[11 18 20 15]
[10 20 -7 30]
[11 20 8 24]
->
[20 -7]
[20 8]

[-22 21 26 -35]
[12 36 -22 -27]
[19 6 7 -10]
[-2 6 -3 16]
[-2 21 -31 7]
->
[36 -22]
[6 7]

[-11 27 -4 -32 -26]
[-27 10 -6 21 -15]
[-3 -1 2 1 0]
[-1 1 0 0 1]
->
[10 -6]
[-1 2]

[7 -8 -5]
[7 -1 8]
[-9 -10 2]
[10 -28 6]
->
[-1 8]
[-10 2]

[-29 -20 3 18]
[5 10 31 0]
[13 28 -5 -3]
->
[10 31]
[28 -5]

[-9 6 27 11]
[4 -6 -17 6]
[-6 1 12 10]
[1 2 8 3]
[8 4 -5 -13]
->
[-6 -17]
[1 12]

[-19 17 5 -2 -10]
[0 -26 -3 -8 12]
[-7 3 2 -1 1]
[4 -5 0 2 6]
[1 -20 -18 -31 15]
->
[-26 -3]
[3 2]
---
[0 -2 -7 -28 -18]
[18 5 20 -16 18]
[19 1 19 -21 13]
[1 4 10 33 24]
[5 -18 -19 2 -22]
->
[-22 2 -19 -18 5]
[24 33 10 4 1]
[13 -21 19 1 19]
[18 -16 20 5 18]
[-18 -28 -7 -2 0]

[13 8 11 11 1 5 -4 -6 8 6 13 4 9]
[-7 25 -5 -20 9 -13 -18 11 28 16 0 8 -24]
[-20 -1 -9 -13 -3 8 7 15 2 -4 -9 -4 -14]
[-4 7 -6 -7 -11 10 6 14 19 -3 5 4 -10]
[8 0 6 10 4 2 5 -2 -1 -3 5 3 7]
->
[7 3 5 -3 -1 -2 5 2 4 10 6 0 8]
[-10 4 5 -3 19 14 6 10 -11 -7 -6 7 -4]
[-14 -4 -9 -4 2 15 7 8 -3 -13 -9 -1 -20]
[-24 8 0 16 28 11 -18 -13 9 -20 -5 25 -7]
[9 4 13 6 8 -6 -4 5 1 11 11 8 13]

[0 8 -8 13 36 -5 -10 12 -1 -1]
[-9 -7 0 31 -18 13 -3 9 11 -10]
->
[-10 11 9 -3 13 -18 31 0 -7 -9]
[-1 -1 12 -10 -5 36 13 -8 8 0]

[23 9 -16 -7 -6 -26 2 16]
[-15 -20 10 -11 0 7 27 -5]
->
[-5 27 7 0 -11 10 -20 -15]
[16 2 -26 -6 -7 -16 9 23]

[1 17 -4]
[30 15 -1]
[-10 9 -12]
[25 13 6]
[-5 10 -7]
[20 17 8]
[-10 9 -21]
[29 17 -5]
[27 15 -27]
[27 13 -26]
->
[-26 13 27]
[-27 15 27]
[-5 17 29]
[-21 9 -10]
[8 17 20]
[-7 10 -5]
[6 13 25]
[-12 9 -10]
[-1 15 30]
[-4 17 1]

[2 2 -3 8 -11 -5 -5 -6 -5]
[-27 0 1 4 3 1 -5 2 1]
[-7 -3 3 9 -7 -4 6 -2 3]
->
[3 -2 6 -4 -7 9 3 -3 -7]
[1 2 -5 1 3 4 1 0 -27]
[-5 -6 -5 -5 -11 8 -3 2 2]

[-5 -5 4 2 13 12 1 -1 17 18 1 -4 -4 -3]
[1 -10 19 13 -1 -17 4 3 -14 -1 -1 -4 -5 -3]
[1 25 -22 20 -12 -4 -1 4 8 -22 1 4 2 -1]
[0 18 9 8 -7 3 0 -5 12 -9 -4 1 2 4]
[-4 33 21 18 -7 1 -2 1 3 -21 -1 -1 0 -5]
[-3 -17 8 -13 3 7 0 7 -8 7 -1 -3 5 -6]
->
[-6 5 -3 -1 7 -8 7 0 7 3 -13 8 -17 -3]
[-5 0 -1 -1 -21 3 1 -2 1 -7 18 21 33 -4]
[4 2 1 -4 -9 12 -5 0 3 -7 8 9 18 0]
[-1 2 4 1 -22 8 4 -1 -4 -12 20 -22 25 1]
[-3 -5 -4 -1 -1 -14 3 4 -17 -1 13 19 -10 1]
[-3 -4 -4 1 18 17 -1 1 12 13 2 4 -5 -5]

[2 -3 -2 3 -4 6]
[1 2 1 -1 -1 -1]
[0 2 -4 1 -4 5]
[-14 -11 -13 -19 13 -30]
[2 -7 -3 0 -1 1]
[0 -17 -19 -3 -14 8]
[-3 -12 -19 -9 -4 -5]
[1 -12 -20 -4 -12 3]
[-1 1 5 -3 8 -8]
[2 -5 6 4 -1 9]
[3 14 -4 -3 -1 -3]
->
[-3 -1 -3 -4 14 3]
[9 -1 4 6 -5 2]
[-8 8 -3 5 1 -1]
[3 -12 -4 -20 -12 1]
[-5 -4 -9 -19 -12 -3]
[8 -14 -3 -19 -17 0]
[1 -1 0 -3 -7 2]
[-30 13 -19 -13 -11 -14]
[5 -4 1 -4 2 0]
[-1 -1 -1 1 2 1]
[6 -4 3 -2 -3 2]
